Below are the code and all the weights of a small trained network. Each question names an input and a target symbol and asks about switching units off, where a switched-off unit gives its printed mean instead of its output.

import numpy as np


def w(rows, s, z=0):
    codes = np.array(rows[::2]) - 128.0
    scale = np.full(codes.shape[1], s)
    scale[-1] = z or s
    return codes * scale


def f(y):
    return np.maximum(y, 0)


def softmax(a):
    e = np.exp(a - a.max(-1, keepdims=True))
    return e / e.sum(-1, keepdims=True)


def log_softmax(a):
    a = a - a.max(-1, keepdims=True)
    return a - np.log(np.exp(a).sum(-1, keepdims=True))


def net(x, mask):
    ids = ['Πβεζηθ'.index(c) for c in x.split()]
    T = len(ids)
    res = E[ids] + P[:T]
    r = res
    for j in range(2):
        rows = slice(4 * j, 4 * j + 4)
        q, k, v = (r @ M[0][rows].T for M in (Q, K, V))
        z = softmax(np.where(np.tri(T) > 0, q @ k.T / 4**0.5, -1e9)) @ v
        o = O[0][rows]
        res = res + np.where(mask[j], z, o[:, -1]) @ o[:, :-1]
    y = f(res @ A[0][:, :-1].T + A[0][:, -1])
    res = res + np.where(mask[2:18], y, B[0][:, -1]) @ B[0][:, :-1]
    return log_softmax(res[-1] @ U[:, :-1].T + U[:, -1])


Q, K, V, O, A, B = {}, {}, {}, {}, {}, {}
E = w([
[91,168,93,170],'Π',
[159,204,155,241],'β',
[150,69,80,206],'ε',
[70,96,80,204],'ζ',
[20,245,135,196],'η',
[87,255,164,237],'θ',
],0.0089)
P = w([
[185,74,219,206],'0',
[137,131,92,88],'1',
[21,78,179,96],'2',
[187,134,174,63],'3',
[138,162,66,130],'4',
[2,75,169,110],'5',
[198,137,174,56],'6',
[143,188,39,160],'7',
[4,88,170,117],'8',
[195,138,174,57],'9',
[148,217,7,196],'10',
[14,95,154,124],'11',
[194,129,173,51],'12',
[155,196,28,174],'13',
],0.0085)
Q[0] = w([
[254,185,54,27],'h1',
[122,88,240,14],'h1',
[150,145,209,145],'h1',
[100,191,74,95],'h1',
[129,132,72,171],'h2',
[132,104,107,69],'h2',
[147,112,145,151],'h2',
[128,152,124,159],'h2',
],0.02)
K[0] = w([
[125,71,255,87],'h1',
[92,175,103,28],'h1',
[170,176,115,92],'h1',
[93,137,197,159],'h1',
[135,125,83,160],'h2',
[109,89,138,135],'h2',
[121,141,122,153],'h2',
[151,152,109,137],'h2',
],0.026)
V[0] = w([
[119,191,189,116],'h1',
[252,150,159,114],'h1',
[71,162,157,132],'h1',
[161,128,96,98],'h1',
[137,139,82,138],'h2',
[135,137,116,115],'h2',
[150,109,92,165],'h2',
[125,113,164,126],'h2',
],0.014)
O[0] = w([
[94,68,202,18,173],'h1',
[39,24,234,223,252],'h1',
[145,151,122,1,131],'h1',
[152,73,167,210,33],'h1',
[89,96,170,90,189],'h2',
[97,105,139,126,109],'h2',
[121,128,139,39,225],'h2',
[160,156,91,134,89],'h2',
],0.0086,0.0041)
A[0] = w([
[81,40,2,114,117],'n1',
[109,137,146,39,114],'n2',
[96,214,163,139,156],'n3',
[171,80,151,161,166],'n4',
[253,12,132,135,72],'n5',
[34,159,79,111,170],'n6',
[167,78,148,173,45],'n7',
[77,144,52,200,50],'n8',
[201,87,164,119,252],'n9',
[72,99,35,107,184],'n10',
[159,194,40,94,204],'n11',
[188,186,50,83,53],'n12',
[70,107,117,104,85],'n13',
[180,159,181,134,131],'n14',
[90,144,111,68,32],'n15',
[122,152,112,55,97],'n16',
],0.0089,0.0034)
B[0] = w([
[181,187,191,66,185],'n1',
[98,176,106,126,200],'n2',
[189,146,161,101,233],'n3',
[142,77,147,97,194],'n4',
[252,163,132,89,154],'n5',
[181,54,118,112,253],'n6',
[114,149,91,87,164],'n7',
[66,202,157,108,203],'n8',
[101,98,85,197,193],'n9',
[141,148,123,215,200],'n10',
[163,108,80,205,207],'n11',
[21,100,182,126,177],'n12',
[126,107,146,147,185],'n13',
[129,163,171,103,163],'n14',
[136,77,131,70,165],'n15',
[80,106,86,80,181],'n16',
],0.022,0.005)
U = w([
[242,125,64,103,234],'Π',
[89,1,226,133,95],'β',
[82,211,162,76,130],'ε',
[82,97,42,235,243],'ζ',
[42,83,64,112,135],'η',
[136,131,115,2,8],'θ',
],0.0048,0.0012)

Each question gives the input, a string of symbols that net reads in full, and the target symbol t.
The units are the heads (4 rows each of Q, K, V and O) and the neurons (one row each of A and B). Each row of codes is followed by its name. A weight is (code - 128) times the scale printed after its matrix; where a second scale follows, it is the last column's (O, A, B and U).
mask holds one flag per unit, heads first, then neurons. A switched-off unit (its flag False) gives its mean, the last column of its rows in O or B, instead of its output. The means were averaged over made-up inputs and are rounded, as every weight is.
A unit's drop is (log p(t) with every unit on - log p(t) with that unit switched off) / (log p(t) with every unit on - log p(t) with every unit switched off).
The circuit of an input: a set's keep is (log p(t) with only the set's units on - log p(t) with every unit switched off) / (log p(t) with every unit on - log p(t) with every unit switched off). Starting from the 12 units with the biggest drops (on a tie, the unit counted first), units are removed one at a time, each time the one whose removal leaves the highest keep (on an exact tie, the one counted first), for as long as the keep stays at least 0.8.
units of the circuit, in order: the units of the circuit, biggest drop first
most important unit: the unit with the biggest drop
top k neurons: the k neurons with the biggest drops, biggest first
which heads matter: for each layer, one digit per head in row order, 1 if its drop is at least 0.15 and else 0, layers parted by /
drop of u: that unit's drop, to one decimal
input β Π ε ζ β ε β ζ θ, target ζ: units of the circuit, in order	(h1, n11)
input β β β β β ε β ε β θ β, target β: units of the circuit, in order	(h1, h2)
input ε ζ β ζ β θ β Π ε ε ε ζ ε β, target ε: units of the circuit, in order	(h1, n8)
input ε β θ β ζ ζ β η, target ε: top 2 neurons	(n8, n3)
input β ε ζ β ε β β Π θ, target Π: units of the circuit, in order	(h1, n3, n6)
input θ β Π β η ε β β β Π ζ Π, target ζ: which heads matter	10
input θ θ β β β Π β η ε β θ, target θ: which heads matter	11
input ε ζ ε, target ζ: most important unit	h1
input β η θ, target η: units of the circuit, in order	(h1, n12, n11, n16)
input Π θ Π ζ β β ε ζ, target Π: top 3 neurons	(n1, n6, n12)
input β η ε θ β η β Π, target β: which heads matter	10
input β ζ β β β β Π ε ε β Π β β θ, target β: which heads matter	11
input θ β ε β ε, target θ: top 2 neurons	(n1, n15)
input ζ β β η ε, target ζ: top 3 neurons	(n11, n10, n12)
input β θ β β β β ε Π ε, target Π: top neuron	(n1)
input Π ε ζ, target ε: units of the circuit, in order	(h1, n8, n1)
input ε ζ ε θ ζ β ε β θ β Π, target ε: units of the circuit, in order	(n8, h1)
input ε ζ η β ζ Π Π, target η: units of the circuit, in order	(h1, n12, n16, n11)
input η ζ ε β η β β β ε ε β ε β ζ, target η: units of the circuit, in order	(h1, n12, n16)
input η β ε β ζ ε Π θ ε, target θ: units of the circuit, in order	(h1)
input η ε ζ ε ζ β ε, target Π: units of the circuit, in order	(n5, h1)
input η β β ε β β ε β ε β β ε θ β, target η: top 4 neurons	(n12, n11, n16, n2)
input ε η β β ε ε β ζ ζ β ε θ ζ, target ζ: which heads matter	10
input β β ζ β β θ ζ η, target β: units of the circuit, in order	(h1, n6)
input ζ β ε θ η ζ, target η: units of the circuit, in order	(h1, n12, n16, n11)
input β β η ζ η ζ β Π θ ζ Π, target β: top 2 neurons	(n6, n13)
input β β β Π, target η: top 2 neurons	(n16, n1)
input θ η β ζ η ε, target η: top 4 neurons	(n12, n16, n11, n2)
input β β β β ζ ε β β θ β Π β ζ, target ζ: top neuron	(n3)
input β ε η, target ε: drop of n11	0.2
